Below are the code and all the weights of a small trained network. Each question names an input and a target symbol and asks about switching units off, where a switched-off unit gives its printed mean instead of its output.

import numpy as np


def w(rows, s, z=0):
    codes = np.array(rows[::2]) - 128.0
    scale = np.full(codes.shape[1], s)
    scale[-1] = z or s
    return codes * scale


def norm(h):
    return h / np.sqrt((h * h).mean(-1, keepdims=True) + 1e-5)


def f(y):
    return y / 2 * (1 + np.tanh(0.7978845608 * (y + 0.044715 * y**3)))


def softmax(a):
    e = np.exp(a - a.max(-1, keepdims=True))
    return e / e.sum(-1, keepdims=True)


def log_softmax(a):
    a = a - a.max(-1, keepdims=True)
    return a - np.log(np.exp(a).sum(-1, keepdims=True))


def net(x, mask):
    ids = ['ΛΣΩαβδεζημψ'.index(c) for c in x.split()]
    T = len(ids)
    res = E[ids] + P[:T]
    r = norm(res)
    for j in range(3):
        rows = slice(3 * j, 3 * j + 3)
        q, k, v = (r @ M[0][rows].T for M in (Q, K, V))
        z = softmax(np.where(np.tri(T) > 0, q @ k.T / 3**0.5, -1e9)) @ v
        o = O[0][rows]
        res = res + np.where(mask[j], z, o[:, -1]) @ o[:, :-1]
    y = f(norm(res) @ A[0][:, :-1].T + A[0][:, -1])
    res = res + np.where(mask[3:11], y, B[0][:, -1]) @ B[0][:, :-1]
    return log_softmax(norm(res)[-1] @ U[:, :-1].T + U[:, -1])


Q, K, V, O, A, B = {}, {}, {}, {}, {}, {}
E = w([
[177,94,160],'Λ',
[168,52,52],'Σ',
[170,132,144],'Ω',
[218,92,219],'α',
[194,9,126],'β',
[175,78,145],'δ',
[97,194,164],'ε',
[168,68,127],'ζ',
[175,116,175],'η',
[250,181,39],'μ',
[219,92,221],'ψ',
],0.013)
P = w([
[2,152,117],'0',
[171,184,225],'1',
[123,85,88],'2',
[120,88,93],'3',
[117,112,112],'4',
[127,160,168],'5',
[129,156,174],'6',
[109,95,99],'7',
[108,97,100],'8',
[108,119,124],'9',
[109,138,140],'10',
[116,139,156],'11',
[104,122,128],'12',
[109,155,168],'13',
],0.0078)
Q[0] = w([
[112,251,97],'H1',
[165,132,165],'H1',
[88,125,101],'H1',
[109,245,46],'H2',
[156,129,207],'H2',
[98,242,36],'H2',
[198,248,12],'H3',
[210,188,54],'H3',
[110,145,119],'H3',
],0.021)
K[0] = w([
[158,213,93],'H1',
[134,128,184],'H1',
[113,120,84],'H1',
[227,179,136],'H2',
[137,117,173],'H2',
[218,165,158],'H2',
[235,196,65],'H3',
[252,178,117],'H3',
[54,116,92],'H3',
],0.022)
V[0] = w([
[164,164,163],'H1',
[153,86,200],'H1',
[130,149,119],'H1',
[131,79,110],'H2',
[181,128,173],'H2',
[192,172,201],'H2',
[220,194,80],'H3',
[217,135,250],'H3',
[75,132,191],'H3',
],0.018)
O[0] = w([
[127,129,106,131],'H1',
[85,56,79,245],'H1',
[143,150,135,98],'H1',
[94,118,87,176],'H2',
[189,138,77,111],'H2',
[242,151,96,63],'H2',
[134,33,3,8],'H3',
[170,12,188,173],'H3',
[194,135,167,182],'H3',
],0.017,0.011)
A[0] = w([
[64,162,64,253],'N1',
[81,115,140,123],'N2',
[137,43,96,202],'N3',
[173,148,136,94],'N4',
[126,24,108,75],'N5',
[154,178,84,218],'N6',
[251,140,142,116],'N7',
[132,129,219,131],'N8',
],0.02,0.0026)
B[0] = w([
[188,145,50,168],'N1',
[176,120,100,167],'N2',
[56,82,124,201],'N3',
[133,187,125,137],'N4',
[65,122,211,204],'N5',
[164,175,103,135],'N6',
[56,253,60,175],'N7',
[169,76,48,246],'N8',
],0.023,0.012)
U = w([
[175,214,95,210],'Λ',
[48,221,115,195],'Σ',
[78,127,110,186],'Ω',
[119,92,152,61],'α',
[88,96,141,74],'β',
[218,125,197,180],'δ',
[176,85,112,40],'ε',
[87,157,180,174],'ζ',
[121,92,153,4],'η',
[98,127,4,164],'μ',
[180,80,77,109],'ψ',
],0.017,0.0033)

Each question gives the input, a string of symbols that net reads in full, and the target symbol t.
The units are the heads (3 rows each of Q, K, V and O) and the neurons (one row each of A and B). Each row of codes is followed by its name. A weight is (code - 128) times the scale printed after its matrix; where a second scale follows, it is the last column's (O, A, B and U).
mask holds one flag per unit, heads first, then neurons. A switched-off unit (its flag False) gives its mean, the last column of its rows in O or B, instead of its output. The means were averaged over made-up inputs and are rounded, as every weight is.
A unit's drop is (log p(t) with every unit on - log p(t) with that unit switched off) / (log p(t) with every unit on - log p(t) with every unit switched off).
The circuit of an input: a set's keep is (log p(t) with only the set's units on - log p(t) with every unit switched off) / (log p(t) with every unit on - log p(t) with every unit switched off). Starting from all 11 units, units are removed one at a time, each time the one whose removal leaves the highest keep (on an exact tie, the one counted first), for as long as the keep stays at least 0.8.
circuit, biggest first: the units of the circuit, biggest drop first
most important unit: the unit with the biggest drop
top k neurons: the k neurons with the biggest drops, biggest first
which heads matter: for each layer, one digit per head in row order, 1 if its drop is at least 0.15 and else 0, layers parted by /
drop when u is switched off: that unit's drop, to one decimal
input Λ δ δ, target δ: most important unit	H3
input β α ζ ζ, target μ: circuit, biggest first	[H3 N5]
input δ Σ ψ Σ Σ ζ μ Σ Λ ε ψ, target ζ: top 2 neurons	[N7 N3]
input η β Λ Λ Σ δ δ Λ β, target Λ: circuit, biggest first	[H2 H3 N7]
input β μ Λ Λ ε ζ Ω α μ δ ζ α ζ, target μ: top 2 neurons	[N5 N1]
input ε Λ η Λ, target ψ: which heads matter	011
input β η α β α Λ Λ Λ, target μ: which heads matter	011
input ε β μ ζ δ, target ψ: which heads matter	001
input η Ω Λ Λ μ Λ α Λ α α, target Λ: circuit, biggest first	[H2 N7 H3]
input ε Ω ε δ η Λ ζ ζ δ μ Λ Λ Σ ζ, target ψ: circuit, biggest first	[H3 N7 H2 N5]
input η μ δ μ Λ Λ ζ, target Λ: circuit, biggest first	[H2 N7 H3]
input ε β Λ μ η Σ β Λ η Λ μ α, target ψ: top 2 neurons	[N8 N5]
input β Λ ε Λ ζ Ω Λ η Ω Ω β, target μ: top 4 neurons	[N5 N1 N3 N2]
input ζ Σ Λ Λ Λ Σ Σ Λ Λ β, target Σ: circuit, biggest first	[H3]
input ε ψ α δ, target ψ: circuit, biggest first	[H2 N8]
input δ Λ Ω α ζ ψ δ ε μ α, target ζ: circuit, biggest first	[H3 N7]
input ε μ μ Λ Λ Σ μ μ Λ ζ, target ψ: top 2 neurons	[N8 N7]
input Λ μ Λ Λ ψ, target δ: drop when N6 is switched off	0.0
input η δ ζ Λ ζ, target Λ: drop when H2 is switched off	0.7
input η η ζ δ, target Λ: drop when H2 is switched off	0.7
input Λ Λ Λ Λ Λ ζ α ψ β μ ε, target Λ: most important unit	H2
